Below are the code and all the weights of a small trained network. Each question names an input and a target symbol and asks about switching units off, where a switched-off unit gives its printed mean instead of its output.

import numpy as np


def w(rows, s, z=0):
    codes = np.array(rows[::2]) - 128.0
    scale = np.full(codes.shape[1], s)
    scale[-1] = z or s
    return codes * scale


def f(y):
    return y / 2 * (1 + np.tanh(0.7978845608 * (y + 0.044715 * y**3)))


def softmax(a):
    e = np.exp(a - a.max(-1, keepdims=True))
    return e / e.sum(-1, keepdims=True)


def log_softmax(a):
    a = a - a.max(-1, keepdims=True)
    return a - np.log(np.exp(a).sum(-1, keepdims=True))


def net(x, mask):
    ids = ['αδθλμξπω'.index(c) for c in x.split()]
    T = len(ids)
    res = E[ids] + P[:T]
    u = 0
    for l in range(3):
        q, k, v = (res @ M[l].T for M in (Q, K, V))
        z = softmax(np.where(np.tri(T) > 0, q @ k.T / 2**0.5, -1e9)) @ v
        res = res + np.where(mask[u], z, O[l][:, -1]) @ O[l][:, :-1]
        u += 1
        y = f(res @ A[l][:, :-1].T + A[l][:, -1])
        res = res + np.where(mask[u : u + 4], y, B[l][:, -1]) @ B[l][:, :-1]
        u += 4
    return log_softmax(res[-1] @ U[:, :-1].T + U[:, -1])


Q, K, V, O, A, B = {}, {}, {}, {}, {}, {}
E = w([
[181,79,111,116,131,2,115,220,169,88,98],'α',
[184,181,67,120,122,183,79,53,75,45,116],'δ',
[178,141,96,124,11,85,141,164,120,65,46],'θ',
[151,135,52,136,196,52,152,127,137,196,74],'λ',
[154,167,244,52,93,93,87,86,233,48,105],'μ',
[71,185,86,241,191,164,137,192,140,90,107],'ξ',
[125,127,91,75,172,215,38,222,168,120,138],'π',
[196,109,247,127,162,170,99,142,105,212,88],'ω',
],0.0071)
P = w([
[62,108,109,90,116,130,145,125,94,115,207],'0',
[112,130,118,98,151,120,146,160,122,84,150],'1',
[142,158,131,111,161,113,129,170,135,77,98],'2',
[180,171,128,129,156,123,97,172,145,89,82],'3',
[206,179,131,157,153,135,77,179,152,95,47],'4',
[229,183,104,176,167,131,59,171,175,114,23],'5',
[222,188,92,170,165,127,27,182,187,122,3],'6',
],0.0052)
Q[0] = w([
[202,228,142,148,133,69,76,133,206,5,34],'L0H0',
[236,253,41,122,223,101,8,250,198,82,4],'L0H0',
],0.0059)
K[0] = w([
[193,130,122,142,225,219,19,225,169,194,64],'L0H0',
[255,208,196,138,156,193,32,130,216,150,17],'L0H0',
],0.0053)
V[0] = w([
[148,118,33,112,253,222,91,221,26,235,193],'L0H0',
[62,158,77,46,171,181,52,193,247,14,148],'L0H0',
],0.0052)
O[0] = w([
[253,163,127,63,234,168,215,196,149,98,170,167],'L0H0',
[136,36,128,148,188,164,161,71,192,63,51,254],'L0H0',
],0.0062,0.0061)
A[0] = w([
[67,236,48,202,153,168,123,155,118,92,135,172],'L0N0',
[198,88,57,154,159,163,137,19,62,79,65,192],'L0N1',
[149,253,113,36,100,171,49,187,153,67,190,208],'L0N2',
[215,220,53,215,120,61,108,221,187,77,42,253],'L0N3',
],0.005,0.0031)
B[0] = w([
[124,229,64,253,186,217,175,100,26,160,117,139],'L0N0',
[131,170,67,55,127,202,127,75,161,7,45,188],'L0N1',
[243,189,189,79,71,165,71,116,7,241,141,174],'L0N2',
[223,95,110,156,191,68,156,120,28,138,14,255],'L0N3',
],0.0045,0.0083)
Q[1] = w([
[182,70,218,93,203,113,42,134,169,65,52],'L1H0',
[12,171,95,77,36,121,152,48,160,210,253],'L1H0',
],0.0061)
K[1] = w([
[177,236,43,175,139,154,151,108,2,103,47],'L1H0',
[148,10,255,40,102,98,156,187,224,184,149],'L1H0',
],0.0048)
V[1] = w([
[94,219,74,201,212,195,142,29,101,119,170],'L1H0',
[171,170,86,2,44,159,80,8,97,79,120],'L1H0',
],0.0054)
O[1] = w([
[220,153,77,196,126,136,143,2,175,146,212,213],'L1H0',
[153,176,97,130,62,143,150,250,232,163,97,253],'L1H0',
],0.0056,0.0051)
A[1] = w([
[103,3,53,181,152,199,125,108,194,65,65,252],'L1N0',
[159,123,147,89,182,123,205,111,178,43,96,25],'L1N1',
[175,187,173,192,153,205,173,42,35,62,185,79],'L1N2',
[149,145,92,171,50,145,176,181,52,54,69,23],'L1N3',
],0.0052,0.0015)
B[1] = w([
[88,105,52,126,97,159,114,47,206,4,117,254],'L1N0',
[116,40,124,66,210,180,193,253,128,70,143,225],'L1N1',
[110,178,162,151,253,239,41,160,88,177,184,164],'L1N2',
[110,194,60,195,191,179,119,156,27,100,70,171],'L1N3',
],0.0038,0.007)
Q[2] = w([
[150,184,141,79,142,244,2,124,109,103,76],'L2H0',
[221,135,160,91,156,111,36,133,174,101,39],'L2H0',
],0.0048)
K[2] = w([
[170,100,164,181,149,26,130,112,171,179,34],'L2H0',
[253,148,179,215,190,137,75,62,136,143,4],'L2H0',
],0.0041)
V[2] = w([
[108,196,228,117,102,254,73,103,149,140,161],'L2H0',
[144,67,217,23,148,75,93,164,211,164,148],'L2H0',
],0.0058)
O[2] = w([
[218,191,254,217,150,198,165,90,191,102,3,4],'L2H0',
[74,118,130,55,224,33,80,119,165,201,31,62],'L2H0',
],0.0062,0.0037)
A[2] = w([
[140,98,136,73,42,155,71,169,178,81,236,253],'L2N0',
[160,148,108,206,114,149,49,2,71,90,235,107],'L2N1',
[198,157,81,56,149,125,209,206,38,170,219,254],'L2N2',
[186,254,50,193,57,200,152,129,207,143,147,96],'L2N3',
],0.0047,0.00099)
B[2] = w([
[162,144,30,183,66,132,144,247,89,125,253,149],'L2N0',
[155,93,187,165,128,90,80,158,113,95,177,174],'L2N1',
[170,178,140,77,113,111,237,78,47,219,218,199],'L2N2',
[158,162,99,104,177,30,70,148,201,164,136,255],'L2N3',
],0.005,0.0067)
U = w([
[74,89,85,73,165,33,2,172,86,144,214,40],'α',
[160,195,96,177,93,98,174,159,218,157,161,12],'δ',
[87,136,135,173,13,189,138,239,44,103,154,174],'θ',
[96,153,87,85,109,104,201,15,87,192,197,237],'λ',
[60,105,107,159,104,93,34,47,169,120,36,255],'μ',
[162,71,182,189,104,134,144,38,93,91,209,133],'ξ',
[141,70,119,74,206,221,229,155,159,75,103,18],'π',
[171,217,226,112,168,88,124,151,47,220,53,177],'ω',
],0.0056,0.0026)

Each question gives the input, a string of symbols that net reads in full, and the target symbol t.
The units are the heads (2 rows each of Q, K, V and O) and the neurons (one row each of A and B). Each row of codes is followed by its name. A weight is (code - 128) times the scale printed after its matrix; where a second scale follows, it is the last column's (O, A, B and U).
mask holds one flag per unit, layer by layer, with each layer's heads first. A switched-off unit (its flag False) gives its mean, the last column of its rows in O or B, instead of its output. The means were averaged over made-up inputs and are rounded, as every weight is.
A unit's drop is (log p(t) with every unit on - log p(t) with that unit switched off) / (log p(t) with every unit on - log p(t) with every unit switched off).
The circuit of an input: a set's keep is (log p(t) with only the set's units on - log p(t) with every unit switched off) / (log p(t) with every unit on - log p(t) with every unit switched off). Starting from the 12 units with the biggest drops (on a tie, the unit counted first), units are removed one at a time, each time the one whose removal leaves the highest keep (on an exact tie, the one counted first), for as long as the keep stays at least 0.8.
circuit, biggest first: the units of the circuit, biggest drop first
unit that matters most: the unit with the biggest drop
top k neurons: the k neurons with the biggest drops, biggest first
top k neurons in layer l: the k neurons of layer l with the biggest drops, biggest first
input α ω μ θ ξ δ, target ξ: circuit, biggest first -> [L0N0, L2H0, L1H0]
input μ θ ω π, target ω: unit that matters most -> L0N2
input π δ ω ξ, target ω: top 3 neurons -> [L1N2, L0N0, L1N0]
input α δ α, target δ: top 2 neurons in layer 0 -> [L0N1, L0N0]
input ξ π α π δ π, target δ: circuit, biggest first -> [L1H0, L0N1]
input ξ α α μ μ δ δ, target δ: circuit, biggest first -> [L1H0, L2N3, L0N1]
input α μ μ ξ, target ξ: circuit, biggest first -> [L1H0, L0N0]
input π π ω μ, target ω: circuit, biggest first -> [L2H0, L1N0, L0H0, L0N2]
input π λ δ θ, target δ: circuit, biggest first -> [L1H0, L0N1, L2N3]
input μ δ ω μ, target ω: circuit, biggest first -> [L2H0, L1N0, L0H0]
input π ξ λ, target ξ: top 3 neurons -> [L0N0, L2N1, L1N2]
input ξ θ θ π μ, target ξ: circuit, biggest first -> [L0N0, L1H0]
input μ π θ μ λ, target μ: top 2 neurons -> [L0N2, L2N2]
input ω π α θ, target θ: top 2 neurons -> [L1N3, L2N3]
input α μ ω α, target ω: unit that matters most -> L0H0
input ξ π π μ π θ, target π: circuit, biggest first -> [L0H0, L0N1, L1N1]
input δ μ π λ α π λ, target π: circuit, biggest first -> [L0H0, L1N1, L0N1]
input π π ω π π θ, target π: top 2 neurons in layer 1 -> [L1N1, L1N0]
input ω α θ, target ω: circuit, biggest first -> [L0H0, L1N0, L1H0]
input μ α π ξ μ, target ξ: unit that matters most -> L1H0
input λ μ π ω ω δ π, target δ: circuit, biggest first -> [L1H0, L2N3, L0N1]
input λ α δ δ ξ θ λ, target ξ: top 2 neurons in layer 0 -> [L0N0, L0N3]
input π π π δ ξ α δ, target α: top 3 neurons -> [L0N3, L2N3, L2N1]
